Below is a small trained network, with its code and all its weights. Each question gives an input and a class and asks what happens when units are switched off, that is, made to give their printed mean instead of their output.

import numpy as np


def w(rows, s, z=0):
    codes = np.array(rows[::2]) - 128.0
    scale = np.full(codes.shape[1], s)
    scale[-1] = z or s
    return codes * scale


def norm(h):
    return h / np.sqrt((h * h).mean(-1, keepdims=True) + 1e-5)


def f(y):
    return np.maximum(y, 0)


def log_softmax(a):
    a = a - a.max(-1, keepdims=True)
    return a - np.log(np.exp(a).sum(-1, keepdims=True))


def net(x, mask):
    res = np.array(x, float).reshape(1, 3) / 4 @ E
    u = 0
    for l in range(4):
        y = f(norm(res) @ A[l][:, :-1].T + A[l][:, -1])
        res = res + np.where(mask[u : u + 9], y, B[l][:, -1]) @ B[l][:, :-1]
        u += 9
    return log_softmax(norm(res)[-1] @ U[:, :-1].T + U[:, -1])


A, B = {}, {}
E = w([
[171,239,127,94,150,112],'x0',
[13,205,131,116,1,134],'x1',
[75,131,236,59,166,131],'x2',
],0.0075)
A[0] = w([
[218,175,134,100,143,69,95],'L0N0',
[212,119,122,162,196,137,157],'L0N1',
[98,145,185,58,141,129,193],'L0N2',
[118,171,46,208,62,169,98],'L0N3',
[70,79,133,156,77,84,120],'L0N4',
[195,138,10,172,84,105,23],'L0N5',
[77,110,121,63,190,141,80],'L0N6',
[89,10,138,202,92,146,3],'L0N7',
[135,255,119,119,99,122,121],'L0N8',
],0.0086,0.0036)
B[0] = w([
[115,145,111,140,211,189,203],'L0N0',
[94,94,65,110,56,114,247],'L0N1',
[180,151,155,191,53,88,250],'L0N2',
[146,126,148,138,59,137,253],'L0N3',
[84,120,93,115,149,203,206],'L0N4',
[183,129,255,211,111,94,236],'L0N5',
[157,115,176,161,112,105,178],'L0N6',
[68,134,142,178,194,170,215],'L0N7',
[24,136,96,150,165,193,252],'L0N8',
],0.0094,0.0054)
A[1] = w([
[126,166,209,43,142,125,180],'L1N0',
[126,115,111,161,248,179,251],'L1N1',
[151,149,252,150,124,75,125],'L1N2',
[179,175,103,174,82,93,35],'L1N3',
[116,216,83,148,200,95,39],'L1N4',
[88,118,120,124,17,126,182],'L1N5',
[183,75,72,133,149,66,69],'L1N6',
[110,150,60,108,77,184,56],'L1N7',
[139,138,177,141,71,70,169],'L1N8',
],0.012,0.0023)
B[1] = w([
[190,85,94,213,175,174,174],'L1N0',
[46,179,106,76,71,133,243],'L1N1',
[223,39,106,210,56,150,246],'L1N2',
[211,1,99,239,156,162,178],'L1N3',
[43,111,41,125,116,246,171],'L1N4',
[192,99,123,91,146,72,254],'L1N5',
[139,178,170,3,119,56,184],'L1N6',
[168,188,116,10,166,64,183],'L1N7',
[249,50,134,189,134,36,218],'L1N8',
],0.007,0.0075)
A[2] = w([
[133,54,118,50,173,136,66],'L2N0',
[7,127,83,175,97,149,100],'L2N1',
[153,113,102,100,182,111,41],'L2N2',
[87,154,114,66,121,115,120],'L2N3',
[125,112,119,88,198,65,109],'L2N4',
[150,129,125,45,59,41,87],'L2N5',
[126,140,88,53,45,83,109],'L2N6',
[189,131,239,131,144,141,77],'L2N7',
[173,113,120,54,166,141,3],'L2N8',
],0.011,0.0028)
B[2] = w([
[135,152,170,157,187,170,168],'L2N0',
[92,122,110,72,138,134,253],'L2N1',
[145,137,173,107,137,133,140],'L2N2',
[238,110,99,249,100,78,200],'L2N3',
[77,124,173,72,130,109,155],'L2N4',
[113,170,157,119,174,97,223],'L2N5',
[110,123,194,88,159,47,222],'L2N6',
[149,95,84,157,93,119,199],'L2N7',
[114,134,144,93,160,72,147],'L2N8',
],0.011,0.0064)
A[3] = w([
[132,151,182,55,126,77,5],'L3N0',
[51,126,66,84,161,143,144],'L3N1',
[100,163,87,122,131,197,91],'L3N2',
[146,133,198,133,171,157,93],'L3N3',
[138,222,99,135,163,206,42],'L3N4',
[212,113,104,132,60,138,79],'L3N5',
[100,78,105,65,153,116,197],'L3N6',
[55,77,115,124,134,180,125],'L3N7',
[161,127,147,110,246,130,49],'L3N8',
],0.011,0.0029)
B[3] = w([
[154,226,171,72,178,98,205],'L3N0',
[162,64,147,157,115,224,224],'L3N1',
[79,70,105,75,192,184,190],'L3N2',
[180,151,155,127,68,71,147],'L3N3',
[70,113,115,38,145,254,169],'L3N4',
[170,80,86,161,80,127,254],'L3N5',
[130,161,128,127,138,124,197],'L3N6',
[42,181,12,99,166,180,204],'L3N7',
[103,246,179,144,68,81,166],'L3N8',
],0.0084,0.0063)
U = w([
[215,53,108,255,70,111,247],'0',
[131,197,205,71,138,45,1],'1',
[58,115,49,95,145,237,155],'2',
],0.015,0.00032)

Each question gives the input, the list of numbers given to net, and the class t.
The units are the neurons (one row each of A and B). Each row of codes is followed by its name. A weight is (code - 128) times the scale printed after its matrix; where a second scale follows, it is the last column's (A, B and U).
mask holds one flag per neuron, layer by layer. A switched-off neuron (its flag False) gives its mean, the last column of its row in B, instead of its output. The means were averaged over made-up inputs and are rounded, as every weight is.
A unit's drop is (log p(t) with every unit on - log p(t) with that unit switched off) / (log p(t) with every unit on - log p(t) with every unit switched off).
The circuit of an input: a set's keep is (log p(t) with only the set's units on - log p(t) with every unit switched off) / (log p(t) with every unit on - log p(t) with every unit switched off). Starting from the 12 units with the biggest drops (on a tie, the unit counted first), units are removed one at a time, each time the one whose removal leaves the highest keep (on an exact tie, the one counted first), for as long as the keep stays at least 0.8.
units of the circuit, in order: the units of the circuit, biggest drop first
most important unit: the unit with the biggest drop
top k neurons: the k neurons with the biggest drops, biggest first
k most important neurons of layer l: the k neurons of layer l with the biggest drops, biggest first
drop when u is switched off: that unit's drop, to one decimal
input [-3,-7,6], class 1: top 2 neurons : L0N5; L1N6
input [3,7,-6], class 1: top 2 neurons : L1N7; L0N8
input [8,3,-4], class 2: units of the circuit, in order : L0N8
input [-5,-2,4], class 2: top 3 neurons : L0N7; L0N5; L0N3
input [7,-5,5], class 2: 2 most important neurons of layer 0 : L0N0; L0N5
input [-3,3,2], class 1: 3 most important neurons of layer 0 : L0N5; L0N8; L0N4
input [-5,-5,-3], class 1: 4 most important neurons of layer 0 : L0N8; L0N4; L0N1; L0N0
input [4,-6,-4], class 1: 2 most important neurons of layer 0 : L0N2; L0N1
input [-2,6,5], class 1: top 4 neurons : L0N5; L0N4; L1N3; L2N5
input [-6,7,5], class 1: top 3 neurons : L0N5; L0N4; L1N5
input [-8,0,-6], class 2: top 2 neurons : L0N7; L0N2
input [-7,-8,1], class 1: top 2 neurons : L1N6; L0N8
input [5,5,6], class 0: top 2 neurons : L0N2; L0N1
input [-8,5,1], class 2: most important unit : L0N7
input [7,6,8], class 0: top 3 neurons : L0N2; L1N0; L0N1
input [5,-3,-4], class 2: top 2 neurons : L0N0; L0N2
input [3,-5,0], class 1: drop when L0N1 is switched off : 1.3
input [2,4,5], class 0: drop when L0N1 is switched off : 0.1
input [8,2,-4], class 2: drop when L0N8 is switched off : 1.2
input [4,-3,8], class 0: drop when L2N2 is switched off : 0.0
input [-2,6,7], class 0: most important unit : L0N1
